Here is a tiny trained network, its code and every weight. The questions are about switching its units off for an input and a class, where a switched-off unit gives its printed mean instead of its output.

import numpy as np


def w(rows, s, z=0):
    codes = np.array(rows[::2]) - 128.0
    scale = np.full(codes.shape[1], s)
    scale[-1] = z or s
    return codes * scale


def f(y):
    return y / 2 * (1 + np.tanh(0.7978845608 * (y + 0.044715 * y**3)))


def log_softmax(a):
    a = a - a.max(-1, keepdims=True)
    return a - np.log(np.exp(a).sum(-1, keepdims=True))


def net(x, mask):
    res = np.array(x, float).reshape(1, 7) / 4 @ E
    y = f(res @ A[0][:, :-1].T + A[0][:, -1])
    res = res + np.where(mask, y, B[0][:, -1]) @ B[0][:, :-1]
    return log_softmax(res[-1] @ U[:, :-1].T + U[:, -1])


A, B = {}, {}
E = w([
[104,71,150,182,85,111],'x0',
[148,140,117,120,128,122],'x1',
[214,177,211,160,214,199],'x2',
[160,82,60,156,133,255],'x3',
[135,51,129,115,240,86],'x4',
[129,112,131,138,120,121],'x5',
[134,144,120,116,136,132],'x6',
],0.0079)
A[0] = w([
[112,119,111,83,208,101,207],'neuron 0',
[64,96,64,63,113,109,102],'neuron 1',
[148,154,106,144,92,212,69],'neuron 2',
[118,96,49,101,101,106,72],'neuron 3',
[133,25,170,77,158,124,114],'neuron 4',
[176,192,167,204,151,181,253],'neuron 5',
[143,44,125,225,79,149,180],'neuron 6',
[82,142,181,77,56,195,208],'neuron 7',
[89,95,117,129,176,126,19],'neuron 8',
[128,79,95,156,190,78,54],'neuron 9',
[179,86,81,131,108,188,72],'neuron 10',
[144,135,181,157,130,112,58],'neuron 11',
[134,193,184,98,31,169,131],'neuron 12',
[155,107,48,97,98,94,82],'neuron 13',
[119,186,176,131,134,2,89],'neuron 14',
[140,143,136,151,133,117,241],'neuron 15',
[182,138,136,236,158,136,74],'neuron 16',
[99,137,22,179,86,78,247],'neuron 17',
[138,90,43,137,151,196,80],'neuron 18',
],0.01,0.0034)
B[0] = w([
[221,59,152,177,64,49,199],'neuron 0',
[105,145,243,146,156,201,206],'neuron 1',
[134,122,152,151,127,15,173],'neuron 2',
[120,133,184,57,160,110,175],'neuron 3',
[165,118,113,130,25,76,180],'neuron 4',
[119,26,172,89,160,127,255],'neuron 5',
[163,101,126,126,240,41,201],'neuron 6',
[193,79,123,192,128,88,183],'neuron 7',
[181,202,148,195,95,114,136],'neuron 8',
[212,182,140,172,58,162,169],'neuron 9',
[8,174,155,188,162,40,172],'neuron 10',
[82,142,135,64,190,147,139],'neuron 11',
[204,90,121,168,113,79,198],'neuron 12',
[90,98,195,108,159,166,162],'neuron 13',
[59,124,89,219,210,42,240],'neuron 14',
[136,44,162,152,123,111,164],'neuron 15',
[76,105,190,90,137,141,177],'neuron 16',
[160,3,182,89,148,115,231],'neuron 17',
[90,212,130,231,157,55,187],'neuron 18',
],0.0068,0.0081)
U = w([
[149,86,110,96,148,87,253],'0',
[40,156,76,159,180,57,126],'1',
[90,82,225,26,140,168,156],'2',
[210,130,154,192,2,110,142],'3',
[118,109,133,109,127,112,207],'4',
[123,115,176,142,57,126,178],'5',
[110,78,86,75,159,93,116],'6',
[87,183,94,74,37,180,3],'7',
],0.0075,0.0035)

Each question gives the input, the list of numbers given to net, and the class t.
The units are the neurons (one row each of A and B). Each row of codes is followed by its name. A weight is (code - 128) times the scale printed after its matrix; where a second scale follows, it is the last column's (A, B and U).
mask holds one flag per neuron, in row order. A switched-off neuron (its flag False) gives its mean, the last column of its row in B, instead of its output. The means were averaged over made-up inputs and are rounded, as every weight is.
A unit's drop is (log p(t) with every unit on - log p(t) with that unit switched off) / (log p(t) with every unit on - log p(t) with every unit switched off).
The circuit of an input: a set's keep is (log p(t) with only the set's units on - log p(t) with every unit switched off) / (log p(t) with every unit on - log p(t) with every unit switched off). Starting from the 12 units with the biggest drops (on a tie, the unit counted first), units are removed one at a time, each time the one whose removal leaves the highest keep (on an exact tie, the one counted first), for as long as the keep stays at least 0.8.
circuit, biggest first: the units of the circuit, biggest drop first
most important unit: the unit with the biggest drop
top k neurons: the k neurons with the biggest drops, biggest first
drop of u: that unit's drop, to one decimal
input [8,-4,1,2,-6,5,-2], class 0: circuit, biggest first : (neuron 6; neuron 1)
input [-4,2,6,0,7,2,-7], class 3: most important unit : neuron 0
input [5,0,-8,6,4,-4,-8], class 2: circuit, biggest first : (neuron 1; neuron 3)
input [3,-7,-8,6,1,-5,1], class 2: circuit, biggest first : (neuron 1; neuron 17)
input [4,-4,6,6,3,1,-1], class 1: top 4 neurons : (neuron 18; neuron 10; neuron 17; neuron 6)
input [-1,-3,4,8,-5,8,-8], class 1: top 2 neurons : (neuron 10; neuron 18)
input [3,-2,-7,6,-4,-5,-5], class 2: circuit, biggest first : (neuron 17; neuron 1)
input [5,-6,3,-6,0,-6,6], class 1: top 2 neurons : (neuron 14; neuron 17)
input [-1,-6,8,8,-1,-2,-2], class 1: top 4 neurons : (neuron 18; neuron 10; neuron 2; neuron 17)
input [0,-7,-4,7,-1,-5,1], class 1: circuit, biggest first : (neuron 18; neuron 10)
input [-2,7,5,-5,7,-6,-2], class 3: circuit, biggest first : (neuron 0; neuron 9)
input [6,-3,4,-5,8,2,-1], class 3: circuit, biggest first : (neuron 9; neuron 4)
input [2,-4,-2,-8,1,-3,2], class 1: top 2 neurons : (neuron 14; neuron 5)
input [6,-1,7,3,2,4,-1], class 2: circuit, biggest first : (neuron 16; neuron 5)
input [-5,-4,4,8,5,-7,4], class 1: circuit, biggest first : (neuron 18)
input [-7,7,3,-3,8,4,3], class 3: circuit, biggest first : (neuron 0; neuron 9; neuron 4)
input [-7,-4,-6,-7,8,-4,-3], class 3: top 2 neurons : (neuron 0; neuron 9)
input [3,-6,8,-2,-5,0,4], class 2: top 2 neurons : (neuron 5; neuron 16)
input [4,8,8,-1,4,2,-4], class 2: top 2 neurons : (neuron 16; neuron 5)
input [-1,-7,-3,-3,5,-6,5], class 5: most important unit : neuron 6
input [-1,-2,7,-8,4,-8,-6], class 1: top 2 neurons : (neuron 14; neuron 17)
input [-3,-5,-7,-6,-2,-4,0], class 2: top 2 neurons : (neuron 1; neuron 17)
input [3,3,6,7,3,3,5], class 1: top 3 neurons : (neuron 18; neuron 10; neuron 17)
input [-6,-3,-8,0,-4,-3,-5], class 2: drop of neuron 17 : 0.1
